Below is a small trained network, with its code and all its weights. Each question gives an input and a class and asks what happens when units are switched off, that is, made to give their printed mean instead of their output.

import numpy as np


def w(rows, s, z=0):
    codes = np.array(rows[::2]) - 128.0
    scale = np.full(codes.shape[1], s)
    scale[-1] = z or s
    return codes * scale


def f(y):
    return np.maximum(y, 0)


def log_softmax(a):
    a = a - a.max(-1, keepdims=True)
    return a - np.log(np.exp(a).sum(-1, keepdims=True))


def net(x, mask):
    res = np.array(x, float).reshape(1, 3) / 4 @ E
    y = f(res @ A[0][:, :-1].T + A[0][:, -1])
    res = res + np.where(mask, y, B[0][:, -1]) @ B[0][:, :-1]
    return log_softmax(res[-1] @ U[:, :-1].T + U[:, -1])


A, B = {}, {}
E = w([
[78,125,211,180,3,59,43,94,213],'x0',
[234,101,149,96,68,48,216,218,165],'x1',
[79,38,162,242,147,250,176,253,188],'x2',
],0.0059)
A[0] = w([
[89,125,200,159,70,90,48,131,179,139],'N0',
[94,38,165,217,139,244,170,211,174,106],'N1',
[150,132,31,71,199,189,190,157,39,104],'N2',
[86,39,161,241,143,234,172,215,189,98],'N3',
[175,129,17,71,204,212,188,148,55,93],'N4',
[47,140,101,144,155,202,47,78,94,107],'N5',
[156,140,46,84,207,186,191,159,39,105],'N6',
[42,156,127,159,181,207,50,63,88,95],'N7',
[214,93,165,111,100,71,195,201,164,112],'N8',
[210,93,147,114,83,90,190,168,144,96],'N9',
[72,141,214,164,19,84,58,93,190,90],'N10',
[53,146,102,166,175,182,54,79,100,100],'N11',
[56,156,117,164,157,190,63,74,101,102],'N12',
[50,152,116,167,163,187,52,82,95,103],'N13',
[225,102,167,99,83,69,201,192,154,81],'N14',
[85,122,210,170,38,81,40,100,192,84],'N15',
[213,98,166,103,91,79,192,181,166,102],'N16',
[97,126,141,139,146,142,113,110,126,255],'N17',
[185,254,71,6,102,26,79,25,62,88],'N18',
],0.0051,0.0096)
B[0] = w([
[136,178,172,192,143,175,212,82,150,182],'N0',
[53,42,196,62,216,26,66,101,52,208],'N1',
[152,146,195,193,151,163,203,36,189,183],'N2',
[61,51,190,71,208,24,46,91,71,209],'N3',
[172,134,203,204,145,157,205,15,203,183],'N4',
[178,99,71,89,85,156,85,161,187,168],'N5',
[165,143,194,196,139,168,211,27,180,183],'N6',
[214,77,74,87,88,152,60,153,190,170],'N7',
[175,126,70,91,74,148,74,171,163,172],'N8',
[205,106,73,85,82,154,74,163,194,156],'N9',
[161,128,194,187,150,157,208,24,185,175],'N10',
[218,75,67,81,86,142,80,152,180,163],'N11',
[226,75,62,64,84,159,72,161,214,162],'N12',
[222,85,62,83,80,139,86,154,194,165],'N13',
[215,86,73,88,65,160,70,152,191,161],'N14',
[188,123,207,205,167,157,217,5,199,171],'N15',
[192,112,60,76,77,170,83,163,180,164],'N16',
[70,255,89,149,88,155,138,223,66,254],'N17',
[39,7,216,50,228,19,47,94,48,216],'N18',
],0.0055,0.0097)
U = w([
[77,69,175,85,167,62,93,115,65,88],'0',
[151,160,170,210,132,155,202,76,169,86],'1',
[176,120,37,92,95,146,98,167,167,92],'2',
[79,246,100,159,113,135,154,191,60,254],'3',
],0.013,0.0095)

Each question gives the input, the list of numbers given to net, and the class t.
The units are the neurons (one row each of A and B). Each row of codes is followed by its name. A weight is (code - 128) times the scale printed after its matrix; where a second scale follows, it is the last column's (A, B and U).
mask holds one flag per neuron, in row order. A switched-off neuron (its flag False) gives its mean, the last column of its row in B, instead of its output. The means were averaged over made-up inputs and are rounded, as every weight is.
A unit's drop is (log p(t) with every unit on - log p(t) with that unit switched off) / (log p(t) with every unit on - log p(t) with every unit switched off).
The circuit of an input: a set's keep is (log p(t) with only the set's units on - log p(t) with every unit switched off) / (log p(t) with every unit on - log p(t) with every unit switched off). Starting from the 12 units with the biggest drops (on a tie, the unit counted first), units are removed one at a time, each time the one whose removal leaves the highest keep (on an exact tie, the one counted first), for as long as the keep stays at least 0.8.
units of the circuit, in order: the units of the circuit, biggest drop first
unit that matters most: the unit with the biggest drop
top k neurons: the k neurons with the biggest drops, biggest first
drop when u is switched off: that unit's drop, to one decimal
input [-1,-5,8], class 0: units of the circuit, in order -> (N1)
input [5,-4,1], class 1: top 2 neurons -> (N15; N10)
input [-3,2,4], class 0: top 3 neurons -> (N1; N3; N0)
input [6,-6,1], class 1: top 3 neurons -> (N15; N10; N0)
input [-4,-1,-3], class 1: top 2 neurons -> (N1; N3)
input [-8,7,5], class 1: top 2 neurons -> (N4; N6)
input [7,-8,8], class 0: top 2 neurons -> (N3; N1)
input [7,-8,7], class 2: top 4 neurons -> (N18; N12; N13; N7)
input [3,-4,-2], class 2: drop when N1 is switched off -> 0.1
input [-1,-1,-1], class 3: drop when N15 is switched off -> 0.0
input [-2,8,6], class 2: drop when N18 is switched off -> 0.9
input [8,3,-7], class 1: top 2 neurons -> (N15; N10)
input [1,5,4], class 2: drop when N16 is switched off -> 0.4
input [-7,-7,-3], class 1: unit that matters most -> N4
